Below is a small trained network, with its code and all its weights. Each question gives an input and a class and asks what happens when units are switched off, that is, made to give their printed mean instead of their output.

import numpy as np


def w(rows, s, z=0):
    codes = np.array(rows[::2]) - 128.0
    scale = np.full(codes.shape[1], s)
    scale[-1] = z or s
    return codes * scale


def f(y):
    return np.maximum(y, 0)


def log_softmax(a):
    a = a - a.max(-1, keepdims=True)
    return a - np.log(np.exp(a).sum(-1, keepdims=True))


def net(x, mask):
    res = np.array(x, float).reshape(1, 8) / 4 @ E
    y = f(res @ A[0][:, :-1].T + A[0][:, -1])
    res = res + np.where(mask, y, B[0][:, -1]) @ B[0][:, :-1]
    return log_softmax(res[-1] @ U[:, :-1].T + U[:, -1])


A, B = {}, {}
E = w([
[76,113,140,137,133,146,80,165,103,163],'x0',
[102,105,151,67,99,84,138,86,99,142],'x1',
[145,150,107,103,131,130,135,115,163,150],'x2',
[116,120,108,153,102,130,127,151,169,103],'x3',
[129,84,120,159,116,145,115,141,114,68],'x4',
[221,255,99,85,17,93,65,186,26,74],'x5',
[219,88,240,62,195,8,54,175,230,79],'x6',
[165,140,129,171,136,119,155,141,127,120],'x7',
],0.0068)
A[0] = w([
[185,113,150,90,161,120,97,111,165,102,3],'N0',
[227,40,215,49,181,27,55,249,216,113,51],'N1',
[97,4,142,192,186,108,146,82,185,189,213],'N2',
[73,154,1,178,77,192,239,68,29,168,1],'N3',
[197,158,52,63,92,120,37,191,81,126,240],'N4',
[46,46,188,138,237,149,196,89,218,138,106],'N5',
[176,226,99,141,16,40,21,169,76,123,214],'N6',
[126,56,118,137,163,152,156,120,165,135,214],'N7',
[197,106,245,73,223,54,36,178,181,80,57],'N8',
[173,230,148,96,36,102,49,180,81,82,171],'N9',
],0.005,0.00081)
B[0] = w([
[150,125,111,143,102,156,95,161,114,157,165],'N0',
[101,160,218,58,45,201,151,193,97,167,254],'N1',
[182,85,100,214,187,124,46,81,134,94,215],'N2',
[82,199,255,62,89,193,198,203,88,184,242],'N3',
[110,140,99,202,172,103,79,125,146,64,208],'N4',
[170,44,100,197,171,53,119,60,140,94,229],'N5',
[164,105,114,187,233,81,72,81,144,68,235],'N6',
[171,122,126,152,179,115,141,104,113,119,173],'N7',
[86,175,160,108,53,181,168,196,103,103,238],'N8',
[153,127,121,186,185,52,68,29,109,79,227],'N9',
],0.0071,0.0089)
U = w([
[151,115,116,192,226,25,112,26,153,112,254],'0',
[108,165,169,111,9,191,212,199,127,148,2],'1',
],0.011,0.00065)

Each question gives the input, the list of numbers given to net, and the class t.
The units are the neurons (one row each of A and B). Each row of codes is followed by its name. A weight is (code - 128) times the scale printed after its matrix; where a second scale follows, it is the last column's (A, B and U).
mask holds one flag per neuron, in row order. A switched-off neuron (its flag False) gives its mean, the last column of its row in B, instead of its output. The means were averaged over made-up inputs and are rounded, as every weight is.
A unit's drop is (log p(t) with every unit on - log p(t) with that unit switched off) / (log p(t) with every unit on - log p(t) with every unit switched off).
unit that matters most: the unit with the biggest drop
k most important neurons: the k neurons with the biggest drops, biggest first
drop when u is switched off: that unit's drop, to one decimal
input [-6,5,-3,1,-3,5,-4,1], class 0: unit that matters most => N1
input [-1,-6,-1,4,2,8,-8,5], class 0: 2 most important neurons => N6, N9
input [-4,6,-5,-5,8,1,2,1], class 1: 2 most important neurons => N5, N2
input [1,-6,6,-2,2,4,-4,-7], class 0: 2 most important neurons => N1, N8
input [-2,-7,6,6,6,-3,-5,4], class 1: 3 most important neurons => N3, N6, N9
input [-8,-7,1,7,0,-5,-6,-7], class 1: 4 most important neurons => N3, N6, N9, N4
input [-1,-3,5,1,2,5,-4,7], class 0: 4 most important neurons => N1, N6, N8, N9
input [-8,3,-6,-3,-4,5,6,-2], class 1: 3 most important neurons => N1, N8, N5
input [-8,-3,5,-5,-5,4,8,-4], class 1: 2 most important neurons => N1, N8
input [-7,7,3,-6,-7,6,7,2], class 1: 3 most important neurons => N1, N8, N5
input [6,-6,8,-7,-2,6,-5,-6], class 0: drop when N9 is switched off => 0.1
input [5,-2,4,-8,-8,-7,8,-2], class 1: drop when N9 is switched off => 0.2
input [4,1,-8,1,-8,-6,8,6], class 1: drop when N1 is switched off => 1.0
